Below is a small trained network, with its code and all its weights. Each question gives an input and a class and asks what happens when units are switched off, that is, made to give their printed mean instead of their output.

import numpy as np


def w(rows, s, z=0):
    codes = np.array(rows[::2]) - 128.0
    scale = np.full(codes.shape[1], s)
    scale[-1] = z or s
    return codes * scale


def norm(h):
    return h / np.sqrt((h * h).mean(-1, keepdims=True) + 1e-5)


def f(y):
    return y / 2 * (1 + np.tanh(0.7978845608 * (y + 0.044715 * y**3)))


def log_softmax(a):
    a = a - a.max(-1, keepdims=True)
    return a - np.log(np.exp(a).sum(-1, keepdims=True))


def net(x, mask):
    res = np.array(x, float).reshape(1, 8) / 4 @ E
    u = 0
    for l in range(3):
        y = f(norm(res) @ A[l][:, :-1].T + A[l][:, -1])
        res = res + np.where(mask[u : u + 10], y, B[l][:, -1]) @ B[l][:, :-1]
        u += 10
    return log_softmax(norm(res)[-1] @ U[:, :-1].T + U[:, -1])


A, B = {}, {}
E = w([
[131,132,124,133,120,127,124,137],'x0',
[203,66,63,116,61,175,81,57],'x1',
[130,128,130,130,130,128,126,126],'x2',
[118,117,132,115,146,130,135,107],'x3',
[130,137,123,134,117,128,126,141],'x4',
[124,112,165,188,76,108,166,96],'x5',
[93,103,168,156,133,255,110,147],'x6',
[74,129,179,80,79,93,49,103],'x7',
],0.0087)
A[0] = w([
[57,76,174,189,49,111,146,90,81],'0.n0',
[77,103,131,51,93,130,81,161,59],'0.n1',
[113,138,143,179,58,107,216,82,82],'0.n2',
[153,101,97,48,60,160,120,83,169],'0.n3',
[142,147,136,134,96,89,145,109,158],'0.n4',
[162,170,97,32,180,145,55,173,92],'0.n5',
[93,192,189,148,174,129,139,171,43],'0.n6',
[72,164,157,121,149,88,145,141,143],'0.n7',
[77,63,149,189,150,254,87,191,3],'0.n8',
[86,179,179,112,120,107,68,93,117],'0.n9',
],0.009,0.0025)
B[0] = w([
[206,194,204,54,108,171,138,158,190],'0.n0',
[188,173,154,117,120,149,66,127,179],'0.n1',
[214,147,154,31,151,144,165,176,187],'0.n2',
[69,72,182,188,128,101,99,204,231],'0.n3',
[164,93,165,45,192,55,111,80,162],'0.n4',
[178,121,210,1,119,143,231,110,217],'0.n5',
[100,48,154,141,108,162,148,158,211],'0.n6',
[135,42,132,154,151,96,61,179,205],'0.n7',
[65,202,165,152,49,143,184,9,255],'0.n8',
[91,164,135,137,165,137,63,140,194],'0.n9',
],0.0074,0.0058)
A[1] = w([
[212,52,87,135,68,163,55,94,119],'1.n0',
[122,155,74,104,146,18,135,87,98],'1.n1',
[153,36,157,124,158,101,90,176,1],'1.n2',
[40,111,202,221,80,173,169,141,149],'1.n3',
[96,99,66,173,138,136,219,89,137],'1.n4',
[164,99,243,86,111,146,141,156,202],'1.n5',
[173,122,59,197,217,131,199,161,134],'1.n6',
[189,91,86,92,68,183,97,25,109],'1.n7',
[99,100,59,95,63,4,161,160,24],'1.n8',
[181,173,83,192,161,194,253,131,82],'1.n9',
],0.0071,0.0024)
B[1] = w([
[57,97,146,143,222,100,184,201,168],'1.n0',
[134,192,64,142,152,169,110,92,156],'1.n1',
[94,91,92,177,157,99,131,83,158],'1.n2',
[66,82,34,127,105,24,117,111,223],'1.n3',
[161,104,155,146,115,104,16,126,161],'1.n4',
[186,129,66,186,155,113,201,147,254],'1.n5',
[130,71,135,111,135,216,13,98,171],'1.n6',
[59,79,119,135,183,99,202,207,172],'1.n7',
[118,167,89,222,127,143,170,63,155],'1.n8',
[201,146,254,85,125,163,12,135,188],'1.n9',
],0.0075,0.0074)
A[2] = w([
[159,172,68,95,151,86,118,60,60],'2.n0',
[142,36,108,113,61,89,136,162,113],'2.n1',
[104,157,158,100,68,80,37,150,24],'2.n2',
[175,120,249,97,86,128,177,177,85],'2.n3',
[62,57,98,193,168,83,123,210,13],'2.n4',
[145,170,97,152,182,69,104,153,191],'2.n5',
[212,140,52,129,160,40,95,78,127],'2.n6',
[68,112,131,45,123,212,202,151,254],'2.n7',
[178,101,254,127,95,109,46,107,23],'2.n8',
[117,127,181,162,133,149,45,71,170],'2.n9',
],0.0086,0.0022)
B[2] = w([
[109,201,99,129,109,105,170,114,164],'2.n0',
[120,118,200,141,188,153,186,197,186],'2.n1',
[255,72,70,148,148,231,85,148,170],'2.n2',
[130,153,71,61,165,124,162,147,241],'2.n3',
[116,79,165,179,134,131,81,190,253],'2.n4',
[97,94,152,206,58,201,155,125,194],'2.n5',
[34,140,124,128,30,170,115,72,229],'2.n6',
[184,166,115,132,123,24,169,95,212],'2.n7',
[156,121,24,125,205,159,68,122,221],'2.n8',
[128,169,55,125,95,149,87,93,194],'2.n9',
],0.0082,0.0057)
U = w([
[72,60,174,188,145,88,110,204,45],'0',
[51,190,99,171,23,118,125,14,199],'1',
[182,128,54,117,159,185,8,120,2],'2',
[193,164,147,57,142,79,192,141,252],'3',
],0.015,0.00072)

Each question gives the input, the list of numbers given to net, and the class t.
The units are the neurons (one row each of A and B). Each row of codes is followed by its name. A weight is (code - 128) times the scale printed after its matrix; where a second scale follows, it is the last column's (A, B and U).
mask holds one flag per neuron, layer by layer. A switched-off neuron (its flag False) gives its mean, the last column of its row in B, instead of its output. The means were averaged over made-up inputs and are rounded, as every weight is.
A unit's drop is (log p(t) with every unit on - log p(t) with that unit switched off) / (log p(t) with every unit on - log p(t) with every unit switched off).
The circuit of an input: a set's keep is (log p(t) with only the set's units on - log p(t) with every unit switched off) / (log p(t) with every unit on - log p(t) with every unit switched off). Starting from the 12 units with the biggest drops (on a tie, the unit counted first), units are removed one at a time, each time the one whose removal leaves the highest keep (on an exact tie, the one counted first), for as long as the keep stays at least 0.8.
units of the circuit, in order: the units of the circuit, biggest drop first
most important unit: the unit with the biggest drop
k most important neurons: the k neurons with the biggest drops, biggest first
k most important neurons of layer l: the k neurons of layer l with the biggest drops, biggest first
drop of u: that unit's drop, to one decimal
input [2,1,8,-6,0,4,-3,4], class 2: most important unit	0.n0
input [4,6,-8,8,3,8,6,0], class 3: 2 most important neurons	[0.n0, 0.n2]
input [-8,-4,-4,5,-5,-5,4,6], class 2: 2 most important neurons	[0.n1, 0.n9]
input [-6,-5,4,4,5,-4,2,6], class 2: 2 most important neurons	[0.n1, 0.n9]
input [5,-2,-2,0,0,8,8,-4], class 1: 2 most important neurons	[0.n8, 0.n5]
input [5,2,1,6,-8,-3,-2,2], class 3: 3 most important neurons	[0.n5, 1.n3, 0.n7]
input [1,6,7,-7,-4,8,7,2], class 3: 4 most important neurons	[0.n0, 0.n2, 1.n7, 2.n6]
input [-5,2,-2,-3,2,5,5,-7], class 2: units of the circuit, in order	[1.n9, 2.n8]
input [-1,3,8,-8,-4,4,5,-2], class 1: 2 most important neurons of layer 0	[0.n8, 0.n5]
input [8,6,2,-4,3,0,6,5], class 0: 2 most important neurons	[0.n3, 1.n3]
input [1,4,2,-2,-6,-4,-4,-1], class 0: 2 most important neurons	[0.n3, 0.n8]
input [1,8,-5,-8,6,-6,8,-7], class 0: 2 most important neurons of layer 1	[1.n7, 1.n0]
input [1,8,8,-5,0,-7,-1,8], class 0: 3 most important neurons	[1.n0, 0.n3, 1.n7]
input [-4,-1,-2,-8,2,-4,-4,2], class 1: units of the circuit, in order	[2.n6]
input [3,-6,-2,0,-3,8,-5,-3], class 3: 4 most important neurons	[0.n2, 0.n3, 1.n3, 0.n0]
input [7,-2,-3,1,6,-4,7,7], class 1: 2 most important neurons	[0.n8, 1.n9]
input [0,0,0,6,6,5,3,6], class 2: 2 most important neurons	[0.n9, 0.n5]
input [1,2,7,4,6,6,-4,5], class 3: 2 most important neurons	[0.n0, 0.n2]
input [2,-5,-3,4,-1,-5,3,-7], class 2: 2 most important neurons	[1.n9, 0.n3]
input [2,0,-5,-8,3,-8,0,-6], class 3: units of the circuit, in order	[0.n5]
input [-7,4,3,1,1,0,-6,-8], class 2: 2 most important neurons	[1.n6, 1.n9]
input [-1,-3,5,-7,-6,2,4,3], class 1: 2 most important neurons of layer 0	[0.n8, 0.n3]
input [-1,-6,-7,-3,6,7,-2,5], class 3: 3 most important neurons of layer 0	[0.n0, 0.n2, 0.n3]
input [1,3,-4,4,-1,-8,-8,-3], class 1: 2 most important neurons of layer 0	[0.n2, 0.n0]
input [3,1,-3,-6,-6,-5,-3,2], class 3: drop of 0.n5	2.8
input [-4,0,3,6,-7,3,8,-7], class 1: drop of 0.n8	1.8
input [0,1,7,2,-8,5,6,4], class 1: drop of 0.n8	3.8
input [4,2,-2,6,-5,-8,-3,-6], class 3: drop of 0.n5	3.7
input [-8,-1,2,-2,8,-5,0,-4], class 3: most important neuron of layer 0	[0.n5]
